Below are the code and all the weights of a small trained network. Each question names an input and a class and asks about switching units off, where a switched-off unit gives its printed mean instead of its output.

import numpy as np


def w(rows, s, z=0):
    codes = np.array(rows[::2]) - 128.0
    scale = np.full(codes.shape[1], s)
    scale[-1] = z or s
    return codes * scale


def norm(h):
    return h / np.sqrt((h * h).mean(-1, keepdims=True) + 1e-5)


def f(y):
    return np.maximum(y, 0)


def log_softmax(a):
    a = a - a.max(-1, keepdims=True)
    return a - np.log(np.exp(a).sum(-1, keepdims=True))


def net(x, mask):
    res = np.array(x, float).reshape(1, 6) / 4 @ E
    u = 0
    for l in range(2):
        y = f(norm(res) @ A[l][:, :-1].T + A[l][:, -1])
        res = res + np.where(mask[u : u + 3], y, B[l][:, -1]) @ B[l][:, :-1]
        u += 3
    return log_softmax(norm(res)[-1] @ U[:, :-1].T + U[:, -1])


A, B = {}, {}
E = w([
[135,103,61,123],'x0',
[202,145,112,88],'x1',
[108,130,153,103],'x2',
[139,18,210,131],'x3',
[120,132,129,117],'x4',
[223,94,26,254],'x5',
],0.0073)
A[0] = w([
[10,94,99,179,104],'L0N1',
[150,178,184,177,23],'L0N2',
[213,128,113,49,6],'L0N3',
],0.013,0.0018)
B[0] = w([
[214,162,168,125,253],'L0N1',
[149,139,163,5,177],'L0N2',
[159,160,175,177,212],'L0N3',
],0.015,0.0042)
A[1] = w([
[113,117,116,53,80],'L1N1',
[24,79,90,69,29],'L1N2',
[141,5,163,119,7],'L1N3',
],0.013,0.0016)
B[1] = w([
[80,28,157,113,190],'L1N1',
[65,161,184,144,156],'L1N2',
[115,252,19,109,254],'L1N3',
],0.012,0.0039)
U = w([
[173,184,197,155,90],'0',
[128,155,117,87,207],'1',
[71,255,63,92,2],'2',
[51,132,131,156,230],'3',
[173,116,123,29,42],'4',
],0.0093,0.0037)

Each question gives the input, the list of numbers given to net, and the class t.
The units are the neurons (one row each of A and B). Each row of codes is followed by its name. A weight is (code - 128) times the scale printed after its matrix; where a second scale follows, it is the last column's (A, B and U).
mask holds one flag per neuron, layer by layer. A switched-off neuron (its flag False) gives its mean, the last column of its row in B, instead of its output. The means were averaged over made-up inputs and are rounded, as every weight is.
A unit's drop is (log p(t) with every unit on - log p(t) with that unit switched off) / (log p(t) with every unit on - log p(t) with every unit switched off).
The circuit of an input: a set's keep is (log p(t) with only the set's units on - log p(t) with every unit switched off) / (log p(t) with every unit on - log p(t) with every unit switched off). Starting from all 6 units, units are removed one at a time, each time the one whose removal leaves the highest keep (on an exact tie, the one counted first), for as long as the keep stays at least 0.8.
units of the circuit, in order: the units of the circuit, biggest drop first
unit that matters most: the unit with the biggest drop
k most important neurons of layer l: the k neurons of layer l with the biggest drops, biggest first
drop when u is switched off: that unit's drop, to one decimal
input [-1,-1,-4,8,-8,6], class 2: units of the circuit, in order => [L1N3; L0N1]
input [-6,2,-4,-2,7,1], class 4: units of the circuit, in order => [L0N2; L1N1]
input [7,-2,-2,-2,-8,-6], class 4: unit that matters most => L0N1
input [0,-4,5,8,-7,-5], class 2: 2 most important neurons of layer 0 => [L0N2; L0N3]
input [-1,6,6,-4,8,0], class 0: 2 most important neurons of layer 0 => [L0N3; L0N2]
input [7,7,-2,0,0,-7], class 0: 2 most important neurons of layer 0 => [L0N3; L0N2]
input [-4,0,4,8,-7,-6], class 2: 2 most important neurons of layer 0 => [L0N1; L0N2]
input [0,-8,-4,0,1,-4], class 0: 2 most important neurons of layer 0 => [L0N1; L0N2]
input [7,-5,3,-3,8,-5], class 4: 2 most important neurons of layer 0 => [L0N1; L0N3]
input [6,-7,1,3,2,-5], class 0: 2 most important neurons of layer 0 => [L0N1; L0N2]
input [7,7,-1,4,0,-2], class 0: drop when L0N3 is switched off => 1.9
input [4,-6,5,8,6,7], class 2: drop when L1N3 is switched off => 0.9
input [-7,-2,1,-6,7,4], class 4: drop when L0N1 is switched off => 0.0
input [2,-3,-6,8,-3,-8], class 2: most important neuron of layer 0 => [L0N2]
input [-4,2,-4,8,5,6], class 2: 2 most important neurons of layer 0 => [L0N1; L0N3]
